Below are the code and all the weights of a small trained network. Each question names an input and a class and asks about switching units off, where a switched-off unit gives its printed mean instead of its output.

import numpy as np


def w(rows, s, z=0):
    codes = np.array(rows[::2]) - 128.0
    scale = np.full(codes.shape[1], s)
    scale[-1] = z or s
    return codes * scale


def norm(h):
    return h / np.sqrt((h * h).mean(-1, keepdims=True) + 1e-5)


def f(y):
    return np.maximum(y, 0)


def log_softmax(a):
    a = a - a.max(-1, keepdims=True)
    return a - np.log(np.exp(a).sum(-1, keepdims=True))


def net(x, mask):
    res = np.array(x, float).reshape(1, 8) / 4 @ E
    u = 0
    for l in range(4):
        y = f(norm(res) @ A[l][:, :-1].T + A[l][:, -1])
        res = res + np.where(mask[u : u + 8], y, B[l][:, -1]) @ B[l][:, :-1]
        u += 8
    return log_softmax(norm(res)[-1] @ U[:, :-1].T + U[:, -1])


A, B = {}, {}
E = w([
[176,223,183,91,155],'x0',
[88,114,24,78,156],'x1',
[237,149,172,41,60],'x2',
[157,46,163,45,130],'x3',
[104,123,97,219,29],'x4',
[145,148,46,6,34],'x5',
[93,137,128,181,59],'x6',
[51,126,161,121,54],'x7',
],0.0019)
A[0] = w([
[151,49,74,84,158,96],'0.n0',
[113,162,207,118,182,16],'0.n1',
[187,137,252,182,94,80],'0.n2',
[68,171,246,100,221,3],'0.n3',
[113,197,74,167,172,91],'0.n4',
[115,152,201,121,173,29],'0.n5',
[91,54,130,47,199,97],'0.n6',
[83,148,170,211,194,157],'0.n7',
],0.0048,0.0029)
B[0] = w([
[166,81,158,133,184,190],'0.n0',
[2,126,145,150,149,155],'0.n1',
[208,92,139,180,162,215],'0.n2',
[29,191,238,155,161,181],'0.n3',
[125,212,97,147,130,180],'0.n4',
[48,213,134,150,218,151],'0.n5',
[198,58,98,179,140,205],'0.n6',
[177,140,114,74,92,250],'0.n7',
],0.0045,0.0027)
A[1] = w([
[87,106,169,119,249,203],'1.n0',
[78,185,230,72,200,136],'1.n1',
[227,122,120,43,127,69],'1.n2',
[44,80,84,181,13,111],'1.n3',
[86,103,124,151,89,41],'1.n4',
[115,128,131,2,102,113],'1.n5',
[50,136,63,138,151,249],'1.n6',
[80,150,245,123,203,99],'1.n7',
],0.006,0.0019)
B[1] = w([
[77,82,42,202,35,248],'1.n0',
[2,120,75,239,55,226],'1.n1',
[38,108,160,134,20,236],'1.n2',
[48,94,231,81,235,253],'1.n3',
[56,104,172,114,226,156],'1.n4',
[245,103,191,158,26,201],'1.n5',
[173,165,160,117,152,234],'1.n6',
[58,207,66,251,48,224],'1.n7',
],0.0049,0.0032)
A[2] = w([
[85,254,108,130,165,135],'2.n0',
[86,172,118,189,211,211],'2.n1',
[141,203,87,122,169,54],'2.n2',
[118,62,76,112,149,53],'2.n3',
[59,104,148,92,162,5],'2.n4',
[69,70,207,161,170,139],'2.n5',
[102,201,188,126,103,184],'2.n6',
[115,135,135,60,62,40],'2.n7',
],0.0065,0.0025)
B[2] = w([
[115,111,21,102,138,203],'2.n0',
[142,124,149,43,45,255],'2.n1',
[167,192,18,27,113,145],'2.n2',
[142,23,87,210,206,153],'2.n3',
[90,165,230,76,219,162],'2.n4',
[87,196,82,53,167,241],'2.n5',
[121,44,97,155,167,225],'2.n6',
[119,30,175,61,4,172],'2.n7',
],0.0049,0.0043)
A[3] = w([
[231,174,210,208,156,136],'3.n0',
[165,114,92,128,65,139],'3.n1',
[159,132,199,188,147,35],'3.n2',
[182,45,185,147,177,147],'3.n3',
[62,110,82,79,110,112],'3.n4',
[54,141,194,68,253,94],'3.n5',
[109,140,83,183,232,172],'3.n6',
[94,119,81,161,94,254],'3.n7',
],0.0053,0.0021)
B[3] = w([
[177,189,247,251,236,147],'3.n0',
[126,126,183,116,168,209],'3.n1',
[248,200,190,254,178,137],'3.n2',
[127,190,82,181,191,176],'3.n3',
[218,191,152,112,150,210],'3.n4',
[50,192,255,79,209,231],'3.n5',
[171,33,177,61,66,179],'3.n6',
[162,193,132,82,201,253],'3.n7',
],0.0041,0.0039)
U = w([
[217,32,69,157,210,63],'0',
[63,185,233,29,223,241],'1',
[178,200,32,61,150,128],'2',
[198,58,228,49,2,133],'3',
[32,238,59,235,66,137],'4',
[216,184,215,238,203,3],'5',
],0.008,0.0022)

Each question gives the input, the list of numbers given to net, and the class t.
The units are the neurons (one row each of A and B). Each row of codes is followed by its name. A weight is (code - 128) times the scale printed after its matrix; where a second scale follows, it is the last column's (A, B and U).
mask holds one flag per neuron, layer by layer. A switched-off neuron (its flag False) gives its mean, the last column of its row in B, instead of its output. The means were averaged over made-up inputs and are rounded, as every weight is.
A unit's drop is (log p(t) with every unit on - log p(t) with that unit switched off) / (log p(t) with every unit on - log p(t) with every unit switched off).
The circuit of an input: a set's keep is (log p(t) with only the set's units on - log p(t) with every unit switched off) / (log p(t) with every unit on - log p(t) with every unit switched off). Starting from the 12 units with the biggest drops (on a tie, the unit counted first), units are removed one at a time, each time the one whose removal leaves the highest keep (on an exact tie, the one counted first), for as long as the keep stays at least 0.8.
units of the circuit, in order: the units of the circuit, biggest drop first
top k neurons: the k neurons with the biggest drops, biggest first
k most important neurons of layer l: the k neurons of layer l with the biggest drops, biggest first
drop when u is switched off: that unit's drop, to one decimal
input [7,8,2,-3,-3,3,0,-3], class 3: units of the circuit, in order => [1.n2; 1.n5; 2.n7]
input [-7,1,-4,-7,1,7,6,-2], class 1: units of the circuit, in order => [1.n3]
input [-8,1,4,0,-8,2,-7,0], class 0: units of the circuit, in order => [0.n6; 2.n3]
input [4,8,-6,-6,1,4,6,1], class 2: top 3 neurons => [0.n4; 2.n0; 2.n2]
input [-1,0,2,5,-5,-1,-1,0], class 4: units of the circuit, in order => [1.n0; 1.n7; 0.n7]
input [-4,-8,-4,-7,-5,4,-7,-4], class 2: units of the circuit, in order => [0.n4; 2.n0]
input [8,-7,4,-3,2,2,-2,0], class 5: units of the circuit, in order => [0.n2; 3.n0]
input [2,6,-5,-6,5,-6,5,-2], class 2: top 3 neurons => [0.n4; 2.n0; 0.n7]
input [-7,-6,1,6,-6,-7,6,-4], class 4: units of the circuit, in order => [1.n0; 1.n7]
input [-1,0,-7,7,-4,-3,1,-6], class 0: 2 most important neurons of layer 0 => [0.n6; 0.n7]
input [4,8,-4,6,1,8,-7,2], class 3: top 2 neurons => [1.n2; 1.n5]
input [-8,-8,2,7,3,2,-2,-5], class 0: 2 most important neurons of layer 2 => [2.n1; 2.n7]
input [-2,5,1,5,0,5,-5,-3], class 3: 2 most important neurons of layer 1 => [1.n2; 1.n5]
input [2,-3,-2,3,6,7,3,8], class 1: units of the circuit, in order => [1.n3]
input [7,-4,-3,7,7,1,5,1], class 5: top 2 neurons => [0.n2; 1.n3]
input [-1,-7,-1,-6,8,-6,-3,4], class 5: top 2 neurons => [0.n2; 0.n7]
input [1,-3,-6,-4,6,0,5,0], class 1: drop when 1.n3 is switched off => 0.5
input [-8,0,-6,6,3,8,-6,6], class 1: drop when 3.n7 is switched off => 0.0
input [7,7,-4,7,0,4,4,5], class 3: drop when 1.n5 is switched off => 0.2
input [1,-6,-3,0,-8,7,0,8], class 4: units of the circuit, in order => [1.n1]
